sug: [ 89  99 116  89 102]
Tasal: [ 91  91 154  84  91]
bevom: [150 150  96  96  96]
diga: [ 92 114  92  92  92]
again sug:  => [89]
again diga:  => [92]
again Tasal:  => [91]
find: [ 89  99 116  89 102] => sug
find: [ 92 114  92  92  92] => diga

nuze: [106 147 132 135 169 120 140 158 122 141 141 106  90 160]
Gavik: [119 124 138 132 112 119  91  97  91 132  91 125 139  91]
Lim: [ 90 125 104 161 141 134 140  85 147 103 120 132 161 131]
again Lim:  => [161]
find: [119 124 138 132 112 119  91  97  91 132  91 125 139  91] => Gavik
find: [ 90 125 104 161 141 134 140  85 147 103 120 132 161 131] => Lim
find: [106 147 132 135 169 120 140 158 122 141 141 106  90 160] => nuze

zasa: [154 154 154 154]
lipe: [150 148 151 129]
sasu: [124 125 120 112]
zudo: [163 115 163 163]
tif: [131 131 133 144]
zera: [114 123 143 117]
kel: [131 131 131 131]
benil: [106 122 146 108]
again kel:  => [131]
again zudo:  => [163]
again zasa:  => [154]
find: [106 122 146 108] => benil

zub: [131 131 126 136 128 133 129 139 134 124 130 129 134 116 132 130 134 127
 123 127 117 121 137 118 125 125 144 132 133 114 131 130 122 120 128 134
 122 120 122 121 131 126 129 126 135 128]
metir: [130 134 134 147 135 145 134 122 124 121 130 132 129 122 135 124 133 131
 122 147 144 121 119 132 133 123 129 133 126 151 116 132 130 143 123 122
 117 135 137 122 116 123 120 135 126 120]
guv: [138 107 119 126 114 124 131 147 127 106 116 131  71 127  99 118 136 122
 137 122 117 121 120 138 109 135 126 109 123 148 140 127 134 135 116 140
 118 143  96 121 138 147 125 132 118 146]
molid: [124 128 130 130 129 133 134 137 133 129 131 125 126 124 130 126 131 123
 129 125 123 121 136 124 127 123 142 127 130 122 133 123 123 127 132 126
 126 125 125 123 131 130 131 123 136 127]
rus: [135 130 134 131 121 118 128 129 125 135 128 122 134 129 131 124 125 131
 129 136 131 121 127 126 123 117 131 126 132 141 125 131 131 131 118 132
 127 131 121 115 133 134 127 139 133 126]
risuv: [133 127 136 123 128 132 138 130 127 129 122 128 128 127 131 122 131 123
 135 134 136 121 125 135 133 127 124 127 138 141 127 121 113 137 130 123
 123 125 129 113 121 132 118 132 128 129]
vigu: [127 129 127 129 124 132 118 141 126 125 126 132 129 114 134 123 130 128
 125 134 121 121 138 117 123 124 138 122 135 121 135 127 129 118 121 128
 127 124 120 124 133 126 134 128 135 126]
find: [135 130 134 131 121 118 128 129 125 135 128 122 134 129 131 124 125 131
 129 136 131 121 127 126 123 117 131 126 132 141 125 131 131 131 118 132
 127 131 121 115 133 134 127 139 133 126] => rus
find: [133 127 136 123 128 132 138 130 127 129 122 128 128 127 131 122 131 123
 135 134 136 121 125 135 133 127 124 127 138 141 127 121 113 137 130 123
 123 125 129 113 121 132 118 132 128 129] => risuv

dat: [ 81 140 106 119 129 145  80]
Furam: [108 138 153  91  77 158 177]
legiz: [ 84  94 106 153 126 133 150]
Gem: [173 135  80 106 140 128  85]
daf: [142 154 101  80 119 144 109]
fuzu: [ 82  82  80  82 140 128  85]
Fuv: [123  79 123 174 140 123 123]
Dap: [101 170 166 150  91 144 173]
tipim: [177 109 153 167 177 122 143]
pep: [133  89  82  90  81 133 159]
again fuzu:  => [82]
again tipim:  => [177]
again Fuv:  => [123]
find: [177 109 153 167 177 122 143] => tipim
again pep:  => [133]

mepud: [116 113 119 162]
vog: [149 121 128 139]
gon: [129 129 128 149]
nikom: [149 121 149 149]
again nikom:  => [149]
again gon:  => [129]

vek: [161  90 121 147  89 124 138 124 116 145 125 140 130 139 125 141 139 137
 131 103 129  90 138 135 131 119 141 126 110]
nuv: [159  91 123 144  91 126 141 125 118 143 127 144 131 138 127 141 133 143
 133  97 126  91 137 128 135 119 138 121 111]
Diba: [154 133 112 128 125 105 101 117 106 135 131 106 132 140 121 119 141 121
 109 122 137 132 122 163 122 132 134 155 124]
Ronu: [117 147 139 109 115 139 142 138 137 124 146 148 130 113 142 119 128 114
 147 144 143 164 127 115 146 144  88 120 141]
Natuf: [106 150  92 133 154 124 131 118 149 128 114 113 130 108 112 139 125 130
 124 124 107 136 125 125 103 125 170 124 122]
sobis: [ 99 152 130 113 138 128 150 137 137 123 111 107 155 138 116 112 139 124
 117 158 123 127 145 120 100 135 113 116 129]
feru: [107 149  92 135 155 124 131 118 149 128 115 114 130 107 112 139 125 130
 107 124 107 136 125 126 103 124 170 124 122]
Pimut: [108 145  92 139 157 126 126 117 150 128 117 118 126 102 114 142 123 128
 109 124 108 136 121 128 106 121 177 127 122]
nadis: [106 149 124 134 155 124 130 118 149 128 114 114 130 107 124 139 125 130
 107 124 107 124 124 126 103 124 171 124 122]
Pev: [154 133 112 128 125 105 101 117 106 135 131 106 109 140 121 119 141 121
 110 146 115 128 141 119  97 133 128 116 126]
lamot: [116 130 140 109 115 139 142 138 137 124 146 147 131 114 142 118 129 114
 118 145 143 164 118 115 146 143  88 121 141]
Dezo: [103 153  98 126 151 123 138 122 147 128 110 108 138 116 110 133 128 134
 104 128 107 134 131 122  99 128 157 120 122]
find: [106 150  92 133 154 124 131 118 149 128 114 113 130 108 112 139 125 130
 124 124 107 136 125 125 103 125 170 124 122] => Natuf
find: [116 130 140 109 115 139 142 138 137 124 146 147 131 114 142 118 129 114
 118 145 143 164 118 115 146 143  88 121 141] => lamot
find: [108 145  92 139 157 126 126 117 150 128 117 118 126 102 114 142 123 128
 109 124 108 136 121 128 106 121 177 127 122] => Pimut
find: [107 149  92 135 155 124 131 118 149 128 115 114 130 107 112 139 125 130
 107 124 107 136 125 126 103 124 170 124 122] => feru

